Below are the code and all the weights of a small trained network. Each question names an input and a target symbol and asks about switching units off, where a switched-off unit gives its printed mean instead of its output.

import numpy as np


def w(rows, s, z=0):
    codes = np.array(rows[::2]) - 128.0
    scale = np.full(codes.shape[1], s)
    scale[-1] = z or s
    return codes * scale


def f(y):
    return y / 2 * (1 + np.tanh(0.7978845608 * (y + 0.044715 * y**3)))


def softmax(a):
    e = np.exp(a - a.max(-1, keepdims=True))
    return e / e.sum(-1, keepdims=True)


def log_softmax(a):
    a = a - a.max(-1, keepdims=True)
    return a - np.log(np.exp(a).sum(-1, keepdims=True))


def net(x, mask):
    ids = ['ΓΞΣζψω'.index(c) for c in x.split()]
    T = len(ids)
    res = E[ids] + P[:T]
    u = 0
    for l in range(3):
        q, k, v = (res @ M[l].T for M in (Q, K, V))
        z = softmax(np.where(np.tri(T) > 0, q @ k.T / 4**0.5, -1e9)) @ v
        res = res + np.where(mask[u], z, O[l][:, -1]) @ O[l][:, :-1]
        u += 1
        y = f(res @ A[l][:, :-1].T + A[l][:, -1])
        res = res + np.where(mask[u : u + 8], y, B[l][:, -1]) @ B[l][:, :-1]
        u += 8
    return log_softmax(res[-1] @ U[:, :-1].T + U[:, -1])


Q, K, V, O, A, B = {}, {}, {}, {}, {}, {}
E = w([
[151,141,185,124,35,140],'Γ',
[126,97,89,146,18,221],'Ξ',
[161,238,15,96,72,138],'Σ',
[120,41,67,186,196,89],'ζ',
[2,74,68,94,166,99],'ψ',
[170,170,172,167,165,16],'ω',
],0.0099)
P = w([
[107,30,64,132,73,1],'0',
[60,194,147,153,127,135],'1',
[101,179,154,155,128,148],'2',
[127,171,154,150,141,166],'3',
[151,164,149,142,152,178],'4',
[173,162,138,136,168,194],'5',
],0.007)
Q[0] = w([
[72,57,110,142,204,57],'0.h0',
[81,110,130,126,64,144],'0.h0',
[130,93,57,113,3,209],'0.h0',
[96,64,41,134,234,111],'0.h0',
],0.0065)
K[0] = w([
[104,33,120,107,143,2],'0.h0',
[107,117,121,94,94,178],'0.h0',
[101,144,77,98,136,235],'0.h0',
[109,49,76,138,183,44],'0.h0',
],0.0072)
V[0] = w([
[225,138,99,124,28,150],'0.h0',
[197,112,2,141,226,106],'0.h0',
[126,158,252,186,215,104],'0.h0',
[61,61,16,84,75,164],'0.h0',
],0.0047)
O[0] = w([
[186,164,141,201,1,125,102],'0.h0',
[167,135,85,143,179,22,246],'0.h0',
[134,131,193,46,174,136,39],'0.h0',
[49,122,24,228,98,132,251],'0.h0',
],0.0065,0.0018)
A[0] = w([
[123,140,139,161,96,210,137],'0.n0',
[101,48,74,170,172,83,132],'0.n1',
[184,118,208,2,144,168,95],'0.n2',
[94,86,149,170,190,67,253],'0.n3',
[197,71,169,182,149,50,217],'0.n4',
[126,99,109,158,124,170,92],'0.n5',
[67,80,140,113,107,140,191],'0.n6',
[141,195,97,145,110,191,151],'0.n7',
],0.0081,0.0048)
B[0] = w([
[121,126,160,162,115,115,151],'0.n0',
[90,99,114,92,142,134,232],'0.n1',
[250,44,102,104,179,69,132],'0.n2',
[98,182,126,107,138,141,255],'0.n3',
[93,175,128,92,111,125,212],'0.n4',
[123,64,137,151,138,134,135],'0.n5',
[121,128,118,130,122,166,156],'0.n6',
[138,151,148,168,133,90,155],'0.n7',
],0.012,0.0085)
Q[1] = w([
[137,46,204,94,158,16],'1.h0',
[254,96,153,136,116,8],'1.h0',
[74,221,134,94,144,125],'1.h0',
[137,203,184,91,103,35],'1.h0',
],0.0068)
K[1] = w([
[142,65,212,105,218,254],'1.h0',
[197,227,175,201,252,229],'1.h0',
[180,66,30,25,124,19],'1.h0',
[196,160,104,53,198,98],'1.h0',
],0.0047)
V[1] = w([
[119,189,105,59,181,40],'1.h0',
[195,137,92,120,133,2],'1.h0',
[95,124,130,30,168,103],'1.h0',
[130,23,51,127,153,108],'1.h0',
],0.0072)
O[1] = w([
[95,76,192,120,85,118,254],'1.h0',
[153,88,140,25,100,114,142],'1.h0',
[69,100,149,144,107,185,218],'1.h0',
[116,67,2,127,108,109,178],'1.h0',
],0.0086,0.0084)
A[1] = w([
[114,181,130,210,81,124,130],'1.n0',
[221,174,145,120,166,58,146],'1.n1',
[101,84,156,122,156,187,113],'1.n2',
[132,254,136,127,150,116,253],'1.n3',
[155,60,79,179,119,123,33],'1.n4',
[88,191,146,129,130,154,186],'1.n5',
[136,118,176,143,53,113,100],'1.n6',
[155,169,172,138,123,95,141],'1.n7',
],0.0093,0.004)
B[1] = w([
[162,123,195,20,111,116,219],'1.n0',
[108,130,133,153,254,203,173],'1.n1',
[112,122,237,152,192,137,228],'1.n2',
[31,163,106,182,154,52,253],'1.n3',
[176,137,157,212,130,185,171],'1.n4',
[144,147,77,150,56,87,230],'1.n5',
[178,67,62,163,84,139,198],'1.n6',
[74,47,77,171,185,114,194],'1.n7',
],0.0079,0.0069)
Q[2] = w([
[145,155,169,228,230,215],'2.h0',
[234,31,2,195,61,171],'2.h0',
[215,136,4,136,129,122],'2.h0',
[190,185,11,162,99,56],'2.h0',
],0.0042)
K[2] = w([
[118,144,165,137,211,150],'2.h0',
[200,85,127,137,121,254],'2.h0',
[192,147,126,176,121,176],'2.h0',
[196,173,113,148,109,139],'2.h0',
],0.0067)
V[2] = w([
[84,204,111,109,145,114],'2.h0',
[126,176,134,144,254,196],'2.h0',
[152,138,89,100,43,125],'2.h0',
[165,166,183,169,152,123],'2.h0',
],0.0057)
O[2] = w([
[104,182,186,113,50,108,177],'2.h0',
[65,254,11,207,87,104,16],'2.h0',
[121,96,187,44,220,63,126],'2.h0',
[143,239,72,127,170,174,1],'2.h0',
],0.0038,0.0082)
A[2] = w([
[146,190,44,144,116,73,255],'2.n0',
[97,153,63,161,221,135,60],'2.n1',
[103,129,48,171,169,105,91],'2.n2',
[85,181,113,133,26,96,148],'2.n3',
[197,182,156,207,196,164,158],'2.n4',
[163,108,160,2,140,142,143],'2.n5',
[102,185,70,87,173,107,93],'2.n6',
[174,47,114,157,138,168,212],'2.n7',
],0.0078,0.0049)
B[2] = w([
[168,92,217,123,117,105,255],'2.n0',
[193,122,118,142,110,175,226],'2.n1',
[182,109,141,152,128,189,239],'2.n2',
[158,176,134,101,65,147,244],'2.n3',
[63,117,184,70,200,84,163],'2.n4',
[118,250,87,86,123,225,208],'2.n5',
[181,91,102,85,79,96,197],'2.n6',
[83,254,107,108,55,56,207],'2.n7',
],0.0082,0.0061)
U = w([
[148,158,120,142,2,71,204],'Γ',
[173,58,111,126,137,137,37],'Ξ',
[111,173,52,86,154,117,63],'Σ',
[67,74,129,165,230,6,253],'ζ',
[108,150,73,184,116,174,25],'ψ',
[133,128,172,130,182,181,89],'ω',
],0.0066,0.0031)

Each question gives the input, a string of symbols that net reads in full, and the target symbol t.
The units are the heads (4 rows each of Q, K, V and O) and the neurons (one row each of A and B). Each row of codes is followed by its name. A weight is (code - 128) times the scale printed after its matrix; where a second scale follows, it is the last column's (O, A, B and U).
mask holds one flag per unit, layer by layer, with each layer's heads first. A switched-off unit (its flag False) gives its mean, the last column of its rows in O or B, instead of its output. The means were averaged over made-up inputs and are rounded, as every weight is.
A unit's drop is (log p(t) with every unit on - log p(t) with that unit switched off) / (log p(t) with every unit on - log p(t) with every unit switched off).
unit that matters most: the unit with the biggest drop
k most important neurons: the k neurons with the biggest drops, biggest first
top k neurons in layer l: the k neurons of layer l with the biggest drops, biggest first
drop of u: that unit's drop, to one decimal
input Σ ζ Ξ ψ, target Σ: 3 most important neurons => [2.n5, 0.n3, 1.n3]
input Γ ω ω ζ, target Γ: 2 most important neurons => [1.n3, 1.n1]
input ζ ω Γ Σ Ξ Γ, target ζ: unit that matters most => 1.h0
input ζ ζ Ξ ω ω, target ζ: 2 most important neurons => [0.n2, 0.n1]
input ω ψ ψ Γ Ξ Ξ, target ζ: top 3 neurons in layer 0 => [0.n3, 0.n4, 0.n0]
input ψ ψ ζ Ξ ψ Ξ, target ζ: 3 most important neurons => [0.n3, 0.n4, 2.n4]
input ω ψ Ξ ω, target ζ: 2 most important neurons => [0.n1, 1.n7]
input ω ω Γ ψ ω ω, target Σ: 2 most important neurons => [0.n2, 2.n5]
input ω ζ ζ ζ ω ζ, target ω: top 2 neurons in layer 0 => [0.n4, 0.n3]
input ψ ζ ζ ω Σ Σ, target ζ: 3 most important neurons => [0.n3, 0.n7, 0.n1]
input Γ Σ Σ ψ ψ, target Γ: top 2 neurons in layer 0 => [0.n1, 0.n2]
input Σ Γ Σ ψ, target Σ: top 2 neurons in layer 1 => [1.n3, 1.n2]
input ζ ω ζ ψ Γ Γ, target ζ: 3 most important neurons => [0.n2, 0.n1, 1.n1]
input Σ ψ Ξ ω ζ, target Σ: 2 most important neurons => [2.n5, 0.n3]
input ω Σ ψ, target ω: top 2 neurons in layer 1 => [1.n2, 1.n3]
input ω ω ω, target ω: top 2 neurons in layer 1 => [1.n1, 1.n5]
input ψ Γ ω ζ Γ ζ, target ψ: top 2 neurons in layer 1 => [1.n4, 1.n0]
input Ξ ζ Ξ ζ ζ, target Ξ: most important neuron => [2.n1]
input Σ ω ω ζ ζ Σ, target ζ: drop of 2.n1 => 0.1
input Γ ω ψ ζ, target Γ: drop of 0.h0 => 0.2
input Σ Ξ ω Γ ζ ζ, target Σ: drop of 0.h0 => 0.3
input Ξ ζ ψ ψ ψ, target Ξ: drop of 1.n5 => 0.0
input ω ζ ω Ξ ω ω, target Σ: top neuron in layer 1 => [1.n6]
